Here is a tiny trained network, its code and every weight. The questions are about switching its units off for an input and a class, where a switched-off unit gives its printed mean instead of its output.

import numpy as np


def w(rows, s, z=0):
    codes = np.array(rows[::2]) - 128.0
    scale = np.full(codes.shape[1], s)
    scale[-1] = z or s
    return codes * scale


def f(y):
    return np.maximum(y, 0)


def log_softmax(a):
    a = a - a.max(-1, keepdims=True)
    return a - np.log(np.exp(a).sum(-1, keepdims=True))


def net(x, mask):
    res = np.array(x, float).reshape(1, 6) / 4 @ E
    y = f(res @ A[0][:, :-1].T + A[0][:, -1])
    res = res + np.where(mask, y, B[0][:, -1]) @ B[0][:, :-1]
    return log_softmax(res[-1] @ U[:, :-1].T + U[:, -1])


A, B = {}, {}
E = w([
[130,132,131,133,130,130,131,122,127,138],'x0',
[139,133,133,131,130,139,140,128,128,139],'x1',
[100,146,113,99,126,82,222,92,41,111],'x2',
[168,121,120,110,251,134,131,76,169,83],'x3',
[69,91,55,65,162,183,144,129,157,179],'x4',
[125,123,131,116,126,123,125,142,132,109],'x5',
],0.015)
A[0] = w([
[136,117,106,126,134,157,84,144,161,132,161],'n1',
[155,129,135,127,238,117,126,94,139,94,122],'n2',
[101,136,120,113,141,97,220,102,62,108,141],'n3',
[95,114,75,101,134,145,154,117,106,137,93],'n4',
[150,130,133,140,125,150,90,135,153,145,244],'n5',
[88,111,82,73,252,165,145,102,171,134,2],'n6',
[57,118,83,77,145,180,146,142,147,169,141],'n7',
],0.023,0.0092)
B[0] = w([
[127,129,134,115,135,155,75,129,167,140,186],'n1',
[235,153,115,141,237,132,140,94,193,68,228],'n2',
[179,111,107,73,97,54,177,66,70,129,230],'n3',
[95,140,106,160,208,133,188,133,120,131,189],'n4',
[84,151,143,191,151,177,51,208,122,101,190],'n5',
[144,145,172,169,7,87,69,181,13,94,253],'n6',
[11,88,120,75,98,141,143,125,176,218,232],'n7',
],0.017,0.034)
U = w([
[125,148,160,170,92,123,47,190,92,130,253],'0',
[142,149,127,127,65,82,150,113,1,114,211],'1',
[80,75,128,95,117,163,71,163,212,214,45],'2',
[69,93,77,82,122,118,208,90,90,193,54],'3',
[180,164,141,151,197,171,87,129,196,102,64],'4',
[204,128,95,92,194,77,160,70,126,110,37],'5',
],0.01,0.0061)

Each question gives the input, the list of numbers given to net, and the class t.
The units are the neurons (one row each of A and B). Each row of codes is followed by its name. A weight is (code - 128) times the scale printed after its matrix; where a second scale follows, it is the last column's (A, B and U).
mask holds one flag per neuron, in row order. A switched-off neuron (its flag False) gives its mean, the last column of its row in B, instead of its output. The means were averaged over made-up inputs and are rounded, as every weight is.
A unit's drop is (log p(t) with every unit on - log p(t) with that unit switched off) / (log p(t) with every unit on - log p(t) with every unit switched off).
The circuit of an input: a set's keep is (log p(t) with only the set's units on - log p(t) with every unit switched off) / (log p(t) with every unit on - log p(t) with every unit switched off). Starting from all 7 units, units are removed one at a time, each time the one whose removal leaves the highest keep (on an exact tie, the one counted first), for as long as the keep stays at least 0.8.
circuit, biggest first: the units of the circuit, biggest drop first
most important unit: the unit with the biggest drop
top k neurons: the k neurons with the biggest drops, biggest first
drop of u: that unit's drop, to one decimal
input [0,-6,0,0,7,7], class 2: circuit, biggest first : (n7)
input [-3,3,0,7,2,2], class 0: top 2 neurons : (n6; n3)
input [0,-5,-2,0,-8,3], class 0: top 4 neurons : (n2; n7; n3; n4)
input [3,-4,0,4,8,-5], class 0: top 3 neurons : (n6; n3; n7)
input [-4,-3,-1,2,-1,4], class 4: top 2 neurons : (n6; n3)
input [5,2,1,8,0,1], class 5: top 2 neurons : (n2; n5)
input [-7,-3,-1,6,8,5], class 0: circuit, biggest first : (n6; n3)
input [2,-2,-2,-7,-8,-7], class 0: top 2 neurons : (n2; n3)
input [-7,-5,-1,-5,-1,-8], class 0: top 3 neurons : (n7; n2; n3)
input [6,1,1,-1,7,0], class 3: drop of n4 : 0.1
input [3,-4,-3,6,-3,7], class 4: drop of n2 : 0.2
input [5,-8,-4,-6,8,-4], class 2: drop of n4 : 0.0
input [6,1,0,4,-8,-6], class 4: drop of n3 : 0.6
input [-5,6,3,-1,6,4], class 3: most important unit : n7
